[[  6 -22  12 -35   5 -19 -32]
 [-15  -6  13  12  21  -6  11]
 [ 10  18   2  24  17 -16  54]] | -6

[[ -9  35   6 -53  19  26 -30]
 [ 19  29  22  11   4   5 -35]
 [ -2  28   1 -48  29  35 -44]] | 29

[[ -4 -24  15 -22 -12  20  45]
 [-12  14  10 -11  50 -33   2]
 [  2  26  16   3  29 -48  22]] | 14

[[-13  50 -16  67  70 -21  56]
 [ 44 -13  52 -21 -47  14 -17]
 [-45  14 -51  22  39 -16  17]] | -13

[[  3   3  47  59  12]
 [-41 -41   2   5  50]
 [  1   0  -2   0   0]] | -41

[[-29  28  -8  33]
 [ 22 -70   3 -10]
 [ 15 -30   4 -13]] | -70
---
[[-47  46   5 -58]
 [-12  39   7 -34]
 [ -1  46  12 -24]] ans = -1

[[-18   1  10  -3  50 -19]
 [ 19 -18   3 -11  18 -27]
 [-27  -6   8 -12 -34  40]] ans = -27

[[ -4 -48  54  18  15   7  26]
 [ -8 -18  58  -2  52 -12   8]
 [ -8 -15  62   6  46 -12  17]] ans = -8

[[-27 -11  40 -38 -15 -32  64]
 [ -4   2  28 -24 -10 -47  31]
 [-27 -11  40 -38 -15 -32  64]] ans = -27

[[-31 -56  23 -49  45  47  48]
 [-15 -10  -7 -22 -11  -4  10]
 [-10 -12  13  11  -6  -4  43]] ans = -10

[[ 66  25  23 -26  18   4  -1]
 [-37 -41 -21  -8  14  16  -8]
 [ 50  -2  -7  36 -16  -2  62]] ans = 50

[[ -8 -17 -30   3 -27 -37]
 [ -6   9 -13   3  30 -36]
 [ 10 -31  -9  -2  12  68]] ans = 10

[[ -4 -30 -14  25  18  24]
 [  2  19 -25  -1  57 -22]
 [ -4  -4 -31  63  30 -41]] ans = -4
---
[  0.661   7.983   9.665   4.112 -10.606] ans = 4.112

[[-0.017 -0.010 -0.016  0.012]
 [-0.111  0.141  0.035 -0.007]
 [-0.043 -0.058  0.040 -0.115]] ans = -0.058

[[ 15.389  -3.338  11.816   0.282  -1.970   6.769 -15.473]
 [ 11.170  10.185  15.728   8.236   5.039   6.280   8.613]] ans = -1.970

[[-0.030  0.121  0.003  0.043]
 [ 0.174 -0.133 -0.034  0.182]
 [ 0.043  0.043 -0.013  0.191]] ans = -0.030

[ 0.03 -0.13 -0.10  0.18 -0.01 -0.03] ans = -0.03

[  10.9  -54.0  -24.6  135.2  167.4 -162.3 -166.3] ans = -54.0

[-0.144  0.057  0.101  0.033] ans = 0.057
---
13,65,-18,-9,9,-20 ==> -20
-10,-52,3,-4 ==> -4
71,-50,-70,-16 ==> -16
67,6,2,62,29,-46 ==> -46
5,-30,38,62,-32,7 ==> 7
-53,16,-32,-18,-61,66 ==> 66
34,-53,-32,-57 ==> -57
-54,-63,-53,-14 ==> -14
-3,-42,-18,-15,64 ==> 64
---
Input:
4.5	17.8	-11.4	7.0	6.9	20.9
-13.5	13.1	-10.6	16.6	3.3	4.6
-2.9	5.3	19.4	-6.3	6.8	7.9
Output: 6.8

Input: -17.41	-1.02	9.87	17.78
Output: 9.87

Input: -1.8	0.7	1.7	0.0	-0.9	-0.2	0.8
Output: -0.2

Input:
0.032	0.071	0.207	0.125
-0.002	-0.156	-0.020	0.130
Output: -0.020

Input:
-1.12	-0.24	-0.04	0.60	-0.60
-2.29	-0.45	-0.02	1.31	-1.53
-1.82	-0.39	0.12	1.13	-1.51
Output: 1.13

Input: -0.11	0.12	-0.04	-0.08
Output: -0.04

Input:
187.8	157.7	19.9	47.8	99.3	1.9	71.7
24.8	-106.0	60.4	26.8	-193.3	42.3	-142.5
Output: 42.3

Input:
158.46	192.08	139.17	-115.99
-127.26	-127.54	1.33	165.74
147.52	34.17	-175.66	158.70
Output: -175.66
---
[[  3  -9   8   1  12]
 [-57  59  41  -8  35]
 [  3   5 -11  -5   1]] 3

[[  3 -23 -69   3]
 [-50  10 -35 -39]
 [-54  38  23  21]] 3

[[ 10 -25 -25 -54  10]
 [-10   0   0  38 -10]
 [ -8 -18 -18  15  17]] 10

[[-18   5 -15  21  -4  15]
 [-44  -5   1  29  -4  23]
 [-25 -41 -20 -53 -70 -52]] -18

[[ 39 -42  41  51 -27]
 [-57  41  48 -38 -50]
 [ 12  -2  12   9  58]] 39

[[  9  37   1 -19 -21]
 [ 10  19  -8  -2  -7]
 [-13 -14  49  12 -53]] 9

[[ 26  11  -6 -35 -34 -23   5]
 [-13  10   5   1  -3  -4   1]
 [-13 -24  -2  56 -24 -12  -3]] 26
---
[[  0   2 -29  -1  -2]
 [ -1  57  -2   1   8]] ans = 0

[  1 -33  63  24 -12  67  40] ans = 1

[ -7  -3 -19 -58] ans = -7

[-11  39  55  48 -29] ans = -11

[[-13  10 -13 -24  -1  19   6]
 [ 20  10  48  56  -3 -18   2]] ans = -13

[62 27 18 -1 11] ans = 62
---
[[ 16   1 -41 -57 -13  60]
 [  3   1 -45 -56  21  55]
 [ 56 -44  20 -29 -28  12]]: 56

[[ -3   6 -25 -34  -2]
 [ 15   2  25   5   7]
 [ -8  -2 -51 -34 -21]]: -8

[[ 38 -45 -60  17 -69 -10]
 [-14  53 -58 -43 -51  66]
 [-66  64 -69 -22  20  68]]: -66

[[-30 -70   0  16]
 [ 39 -48  71 -16]
 [-24 -25  47  18]]: -24

[[-13 -35  42   9   6 -36]
 [-20  37  23  -8   0 -31]
 [-13 -11  61 -17   8 -44]]: -13

[[-48  22  23  -6   9  32]
 [  2 -36  -9  11  60 -24]
 [ 12  -6  -8 -20  33   8]]: 12

[[-21  -5  16  13 -11]
 [ 31  14 -26   6   9]
 [ -2   1 -54 -48   7]]: -2
